Below are the code and all the weights of a small trained network. Each question names an input and a class and asks about switching units off, where a switched-off unit gives its printed mean instead of its output.

import numpy as np


def w(rows, s, z=0):
    codes = np.array(rows[::2]) - 128.0
    scale = np.full(codes.shape[1], s)
    scale[-1] = z or s
    return codes * scale


def f(y):
    return y / 2 * (1 + np.tanh(0.7978845608 * (y + 0.044715 * y**3)))


def log_softmax(a):
    a = a - a.max(-1, keepdims=True)
    return a - np.log(np.exp(a).sum(-1, keepdims=True))


def net(x, mask):
    res = np.array(x, float).reshape(1, 4) / 4 @ E
    y = f(res @ A[0][:, :-1].T + A[0][:, -1])
    res = res + np.where(mask, y, B[0][:, -1]) @ B[0][:, :-1]
    return log_softmax(res[-1] @ U[:, :-1].T + U[:, -1])


A, B = {}, {}
E = w([
[186,107,201,152,134,155,66],'x0',
[189,12,137,140,101,91,156],'x1',
[144,183,155,186,69,119,140],'x2',
[146,164,79,161,148,2,103],'x3',
],0.012)
A[0] = w([
[75,187,66,120,230,26,111,252],'n1',
[194,74,119,231,92,30,108,212],'n2',
[172,52,208,150,56,133,128,152],'n3',
[182,102,80,116,153,116,89,162],'n4',
[102,166,170,121,158,202,146,121],'n5',
[62,136,121,66,165,177,171,124],'n6',
[118,221,106,204,53,114,136,185],'n7',
[109,86,111,69,44,145,254,206],'n8',
[195,92,116,169,57,96,161,137],'n9',
[134,94,152,103,89,187,135,129],'n10',
[121,166,51,123,221,100,82,151],'n11',
[110,189,177,179,107,153,114,227],'n12',
[119,221,96,193,58,111,149,166],'n13',
[82,185,160,22,131,135,156,126],'n14',
[121,107,160,109,134,207,86,199],'n15',
],0.0088,0.0036)
B[0] = w([
[88,176,130,149,175,106,152,248],'n1',
[110,118,95,157,158,140,108,222],'n2',
[108,169,146,145,169,174,141,200],'n3',
[135,140,110,119,165,138,152,158],'n4',
[137,97,128,94,119,118,104,174],'n5',
[108,120,95,77,86,119,94,183],'n6',
[116,146,251,156,125,144,201,193],'n7',
[109,74,103,138,105,162,155,192],'n8',
[90,131,112,187,168,119,93,179],'n9',
[136,112,154,118,136,131,145,170],'n10',
[73,151,123,182,154,120,140,196],'n11',
[155,134,182,82,106,124,108,176],'n12',
[118,118,211,142,141,117,165,191],'n13',
[108,120,129,119,114,108,115,175],'n14',
[144,135,164,101,101,155,128,187],'n15',
],0.012,0.014)
U = w([
[115,122,214,145,140,115,249,90],'0',
[114,129,164,196,168,150,103,204],'1',
[236,170,205,108,122,170,106,154],'2',
[215,134,98,165,58,102,95,2],'3',
[193,47,57,93,77,165,155,198],'4',
[95,144,18,100,76,117,69,95],'5',
[138,125,2,158,205,71,123,183],'6',
[144,104,159,71,92,98,19,57],'7',
],0.0094,0.0034)

Each question gives the input, the list of numbers given to net, and the class t.
The units are the neurons (one row each of A and B). Each row of codes is followed by its name. A weight is (code - 128) times the scale printed after its matrix; where a second scale follows, it is the last column's (A, B and U).
mask holds one flag per neuron, in row order. A switched-off neuron (its flag False) gives its mean, the last column of its row in B, instead of its output. The means were averaged over made-up inputs and are rounded, as every weight is.
A unit's drop is (log p(t) with every unit on - log p(t) with that unit switched off) / (log p(t) with every unit on - log p(t) with every unit switched off).
The circuit of an input: a set's keep is (log p(t) with only the set's units on - log p(t) with every unit switched off) / (log p(t) with every unit on - log p(t) with every unit switched off). Starting from the 12 units with the biggest drops (on a tie, the unit counted first), units are removed one at a time, each time the one whose removal leaves the highest keep (on an exact tie, the one counted first), for as long as the keep stays at least 0.8.
circuit, biggest first: the units of the circuit, biggest drop first
most important unit: the unit with the biggest drop
top k neurons: the k neurons with the biggest drops, biggest first
drop when u is switched off: that unit's drop, to one decimal
input [-8,-7,-5,6], class 0: circuit, biggest first : (n7)
input [1,5,4,-5], class 1: circuit, biggest first : (n7 n9)
input [6,-3,-3,4], class 6: circuit, biggest first : (n7 n13)
input [6,-3,4,3], class 2: circuit, biggest first : (n12 n1)
input [4,7,1,3], class 6: circuit, biggest first : (n7 n2)
input [-4,2,0,0], class 6: circuit, biggest first : (n7 n13)
input [2,-8,-5,-2], class 5: circuit, biggest first : (n7 n6)
input [0,5,6,1], class 1: top 2 neurons : (n9 n2)
input [-7,-1,-3,-1], class 5: circuit, biggest first : (n6 n7)
input [0,8,-6,-1], class 6: top 2 neurons : (n7 n9)
input [-8,-8,-1,-7], class 7: top 2 neurons : (n6 n5)
input [2,-8,-7,2], class 6: top 3 neurons : (n1 n7 n11)
input [-8,1,-1,0], class 6: top 3 neurons : (n7 n15 n12)
input [-3,7,7,2], class 1: circuit, biggest first : (n9)
input [-3,6,8,4], class 1: top 2 neurons : (n2 n9)
input [-5,7,7,-1], class 1: top 2 neurons : (n9 n2)
input [-6,0,-3,3], class 6: drop when n7 is switched off : 0.3
input [-8,-3,0,-4], class 5: drop when n6 is switched off : 0.5
input [-7,-3,-6,-4], class 5: drop when n11 is switched off : 0.0
input [-7,-2,-7,-7], class 4: most important unit : n8
